X =
[ 817  889  668  398  -54 -295 -482 -591 -640 -623 -604 -657  668 -582
 -659 -612]
Which number is the entry just right of -657? 668
The entry just left of -623 -> -640
Which number is the entry just left of the largest entry? 817
The entry just left of -640 is -591
The entry just right of the smallest entry -> -612

a = 40.2	28.4	51.4	21.5	20.8	-61.4	-21.9	18.9	-52.3
The last entry: -52.3
Report the entry just right of the centre entry.
-61.4
Report the 3rd entry from the right.
-21.9
The 3rd entry: 51.4
The 4th entry is 21.5
Report the entry just right of 21.5.
20.8

Read these off the grid that follows. Indices start at 1.
1) Report the entry at row 3, column 1.
2) Report the bottom-left entry.
3) Report the entry at row 2, column 1.
4) Report the entry at row 1, column 3.
5) Report the entry at row 1, column 1.
6) Report the entry just right of 0.337.
7) Report the entry just right of -0.403.
8) Report the entry in the top-right corner.
0.337,-0.532,-1.377,1.308
1.550,-0.670,-0.302,1.064
1.390,-0.105,1.326,-0.566
1.737,-0.403,0.925,0.030
-1.050,0.023,-1.543,0.697
0.073,0.330,1.394,-1.402
-0.688,0.461,1.071,-1.485
-0.357,-0.289,-1.614,1.078
-1.345,0.468,0.579,-1.299
1.017,-0.670,-0.883,1.308
1.816,-0.567,0.359,0.625
0.812,0.125,1.482,-1.105
1) 1.390
2) 0.812
3) 1.550
4) -1.377
5) 0.337
6) -0.532
7) 0.925
8) 1.308

Questions about the matrix below.
1) The fifth entry in reading order?
2) The entry just left of the largest entry?
3) The entry just left of -9.8?
4) The entry just right of the largest entry?
[[ -2.5  -6.0 -43.1 -25.2 -16.3 -33.8   8.4 -21.7 -28.4 -30.0 -32.1   7.0
  -40.3   2.7]
 [ 20.6 -21.8 -28.2 -29.5  13.8  21.5  40.7  17.7 -44.0 -42.0 -46.1 -13.1
  -24.5 -21.5]
 [-43.1   0.7 -33.0  20.5 -53.4  24.7  27.4 -57.5 -43.0 -17.0 -33.2 -22.0
  -18.8 -12.3]
 [ 22.6 -12.7 -20.1 -14.7  19.7  -3.0  35.0  28.6 -11.5 -25.2  -5.4 -42.2
  -12.2 -33.2]
 [ -0.9 -34.1 -31.6   0.4  -9.3 -18.7  25.7  -8.3 -47.9 -36.2 -49.2 -38.6
  -50.2  -2.2]
 [-47.0 -22.9  -6.7  57.0 -41.1  -6.2   6.9 -47.3 -27.1 -12.2  -7.6 -39.3
  -21.3  -6.9]
 [  6.1   6.6  49.9   8.7  23.0  29.9 -20.3   3.1  23.9  29.5  -0.7  -7.0
   -1.4 -21.6]
 [ -6.5  -9.0  -7.1  28.6 -12.2  15.0  13.6 -18.3 -36.4 -33.1 -12.2   9.1
   -9.8  26.2]
 [ 37.1  -8.5  31.5 -30.4  29.6 -20.3  30.1  32.8  -3.1 -22.0 -27.5 -17.5
  -19.0  39.8]
 [-20.5  -6.7  23.2  23.1 -23.3  -1.2 -38.0 -31.3  62.6  35.0  63.1 -36.6
   38.6  24.5]
 [-23.7  -2.2 -33.0  22.7 -18.7  19.2  24.4 -23.5 -36.0 -10.2 -25.0   5.6
  -34.0 -14.1]
 [ 38.7 -14.5  24.6   0.5  24.8  -6.8  -9.7  27.9  22.5  15.1  21.7 -23.9
   17.4   5.1]]
1) -16.3
2) 35.0
3) 9.1
4) -36.6

Read these off the grid that follows. Rows and columns are numbered from 1.
1) Which number is the entry in row 2 and column 2?
2) Which number is the entry in the bottom-right corner?
3) Which number is the entry in the bottom-left corner?
4) Which number is the entry in the top-right corner?
5) Which number is the entry at row 2, column 1?
6) Which number is the entry at row 1, column 1?
7) Which number is the entry just right of 862?
8) Which number is the entry at row 1, column 3?
[[289 760 345 695 498 282 773 845 885 268]
 [277 375 815 304 316 802 731 865 669 768]
 [605 750 794 804 803 875 698 529 504 438]
 [656 458 387 756 646 838 383 419 587 791]
 [533 750 836 776 862 779 789 556 363 513]
 [411 703 764 590 746 678 759 782 653 318]
 [792 908 823 847 843 585 679 467 473 274]
 [853 294 274 403 380 407 293 245 296 847]
 [207 654 281 691 278 251 484 880 928 230]
 [317 440 833 376 367 838 769 834 490 789]
 [595 447 384 705 584 795 471 403 468 834]
 [514 748 843 617 743 567 878 539 273 819]
 [549 655 533 792 734 830 390 655 691 496]
 [313 410 871 370 515 791 785 777 603 780]
 [232 702 375 574 457 275 749 877 855 265]]
1) 375
2) 265
3) 232
4) 268
5) 277
6) 289
7) 779
8) 345

Questions about the row below.
1) Give the entry just left of the smallest entry.
2) Give the last entry.
3) Give the 1st entry from the left.
4) Give the 5th entry.
[ 967  251  -92 -774   92 -719  820  584  127  777]
1) -92
2) 777
3) 967
4) 92

Read these off the table that follows.
1) The entry just right of 239.172?
2) The entry just left of 4.164?
[[ -43.641   29.250  149.282   62.712 -139.720  -21.025   17.945 -161.647
    62.101  171.956   28.201  -22.941  -66.493 -146.971]
 [  87.753  139.476 -122.902  157.800  -48.582   10.387   15.431  -23.966
   128.436 -125.530  172.659 -145.499  110.129 -100.728]
 [-136.193   87.519  -51.398   43.486  109.579  106.908   58.110  147.676
  -168.249  -88.673  124.573   42.717 -100.637  140.972]
 [ 114.864   76.443 -183.779   60.933   17.657   19.446  157.940 -140.485
   139.960 -180.545   61.635 -115.357  114.070  -83.784]
 [ -13.329   -3.932 -159.287   12.283  -43.601  -27.764  207.577  -13.781
    17.235 -119.851   44.308 -111.321  -29.279  -88.859]
 [-129.453  -94.716 -102.220  -74.818 -118.376  -44.399  239.172  198.504
  -156.168  -75.041   97.094  -68.122 -127.940  133.329]
 [  36.660  118.634 -121.212   50.810  146.087  135.669  -69.643   80.047
     4.164 -159.593  -19.718  165.470   54.450  109.819]]
1) 198.504
2) 80.047

m = [   5 -820  901 -728  414 -559 -977 -886  347]
The entry just right of the centre entry is -559
The entry just left of the centre entry is -728

Questions about the array below.
1) Read off the first entry on the main diagonal.
2) Read off the entry in the bottom-left corner.
3) Read off the entry directly below 32.1.
4) Read off the last entry, reading row by row.
5) Read off the top-right entry.
6) Read off the entry directly above the centre entry.
7) Read off the entry just right of the smallest entry.
8) Read off the third entry on the main diagonal.
[[-28.8 -19.6 -10.8  -0.3 -24.7 -29.4  -4.9  27.0 -26.2  38.0  25.7]
 [-27.4  -7.2   9.8 -11.7 -16.4   4.8   9.8  29.3 -11.8  29.3  36.5]
 [ 10.0  -1.8 -17.9  13.2  17.1  -9.8  -2.8  12.4  -5.7  37.8  17.7]
 [-27.8 -27.0   0.0   0.4 -10.2 -30.5   5.8  11.7 -41.1  47.5  36.6]
 [-46.8  26.9   3.8   7.0 -41.5  16.5  -8.5  -1.7  15.2 -29.0 -19.9]
 [ 16.4  23.1  -8.6  10.2  -8.7  25.6 -24.9  36.4  45.6  32.1  33.9]
 [ 35.7  28.0 -20.0  -0.7  21.7  26.6  14.9  -7.4  41.5  -9.4   6.0]
 [ 39.6  34.7  -3.1 -17.2  26.9  26.1 -14.2 -18.1  39.3 -27.0  -6.1]
 [ 17.2  -4.5  11.7 -18.4  14.1   5.0  14.7 -13.3   7.2 -22.7 -13.0]
 [ 21.6  34.2  -2.2   5.6  14.2  28.5  -1.6 -12.2  44.9 -21.2   1.8]
 [ 30.4  12.1 -13.8  -6.2   9.2   5.6  17.2 -25.9   8.6 -45.6 -42.1]]
1) -28.8
2) 30.4
3) -9.4
4) -42.1
5) 25.7
6) 16.5
7) 26.9
8) -17.9
